Below are the code and all the weights of a small trained network. Each question names an input and a class and asks about switching units off, where a switched-off unit gives its printed mean instead of its output.

import numpy as np


def w(rows, s, z=0):
    codes = np.array(rows[::2]) - 128.0
    scale = np.full(codes.shape[1], s)
    scale[-1] = z or s
    return codes * scale


def f(y):
    return y / 2 * (1 + np.tanh(0.7978845608 * (y + 0.044715 * y**3)))


def log_softmax(a):
    a = a - a.max(-1, keepdims=True)
    return a - np.log(np.exp(a).sum(-1, keepdims=True))


def net(x, mask):
    res = np.array(x, float).reshape(1, 5) / 4 @ E
    y = f(res @ A[0][:, :-1].T + A[0][:, -1])
    res = res + np.where(mask, y, B[0][:, -1]) @ B[0][:, :-1]
    return log_softmax(res[-1] @ U[:, :-1].T + U[:, -1])


A, B = {}, {}
E = w([
[114,134,146,145,143,116,136],'x0',
[123,80,22,255,107,107,250],'x1',
[119,158,154,186,182,159,155],'x2',
[144,139,122,135,121,116,107],'x3',
[244,5,197,120,171,113,120],'x4',
],0.0087)
A[0] = w([
[54,208,123,87,95,159,75,252],'N1',
[163,154,129,128,135,99,165,68],'N2',
[222,11,178,150,166,109,128,211],'N3',
[145,63,226,25,195,134,101,240],'N4',
[206,81,97,186,115,82,150,135],'N5',
[146,2,114,173,79,127,154,119],'N6',
[146,80,97,130,138,136,147,103],'N7',
[59,113,26,171,98,122,175,194],'N8',
[111,119,142,66,125,203,64,187],'N9',
],0.0078,0.0043)
B[0] = w([
[100,175,126,122,78,202,254,242],'N1',
[126,102,143,123,148,107,121,121],'N2',
[150,80,193,116,211,149,124,255],'N3',
[214,146,157,110,179,181,127,249],'N4',
[40,43,155,196,237,125,152,196],'N5',
[94,118,139,144,171,146,178,201],'N6',
[86,78,140,179,196,118,135,146],'N7',
[193,122,51,171,155,47,229,241],'N8',
[137,140,174,92,148,177,125,196],'N9',
],0.0091,0.0093)
U = w([
[107,236,153,87,74,225,163,248],'0',
[254,131,164,103,177,167,79,153],'1',
[98,106,142,138,78,116,54,17],'2',
[92,127,128,115,107,77,62,3],'3',
[84,114,103,122,119,114,35,11],'4',
[84,126,124,125,115,109,71,8],'5',
[191,159,9,185,120,33,165,189],'6',
[99,11,132,161,176,134,141,166],'7',
],0.0089,0.0037)

Each question gives the input, the list of numbers given to net, and the class t.
The units are the neurons (one row each of A and B). Each row of codes is followed by its name. A weight is (code - 128) times the scale printed after its matrix; where a second scale follows, it is the last column's (A, B and U).
mask holds one flag per neuron, in row order. A switched-off neuron (its flag False) gives its mean, the last column of its row in B, instead of its output. The means were averaged over made-up inputs and are rounded, as every weight is.
A unit's drop is (log p(t) with every unit on - log p(t) with that unit switched off) / (log p(t) with every unit on - log p(t) with every unit switched off).
The circuit of an input: a set's keep is (log p(t) with only the set's units on - log p(t) with every unit switched off) / (log p(t) with every unit on - log p(t) with every unit switched off). Starting from all 9 units, units are removed one at a time, each time the one whose removal leaves the highest keep (on an exact tie, the one counted first), for as long as the keep stays at least 0.8.
circuit, biggest first: the units of the circuit, biggest drop first
k most important neurons: the k neurons with the biggest drops, biggest first
drop when u is switched off: that unit's drop, to one decimal
input [8,1,-2,4,-7], class 6: 2 most important neurons : (N8 N9)
input [0,4,4,-6,0], class 6: 2 most important neurons : (N8 N3)
input [6,1,1,2,-7], class 6: circuit, biggest first : (N8)
input [-4,1,5,0,0], class 6: circuit, biggest first : (N3 N9)
input [-4,-2,4,2,0], class 0: circuit, biggest first : (N3 N8)
input [3,1,7,6,-1], class 6: circuit, biggest first : (N3 N9)
input [7,0,-6,-1,-1], class 0: 4 most important neurons : (N8 N5 N3 N7)
input [2,-1,6,5,0], class 0: 3 most important neurons : (N8 N3 N5)
input [-2,3,1,-3,0], class 6: circuit, biggest first : (N3 N8)
input [-3,-6,1,-3,0], class 0: 2 most important neurons : (N1 N3)
input [4,3,4,7,0], class 6: 2 most important neurons : (N3 N9)
input [-1,1,-2,6,0], class 6: 4 most important neurons : (N3 N4 N9 N5)
input [-1,-6,0,-6,0], class 0: drop when N3 is switched off : 0.4
input [5,4,1,-8,-6], class 6: drop when N8 is switched off : 0.2
input [4,2,6,-8,-4], class 6: drop when N8 is switched off : 0.2
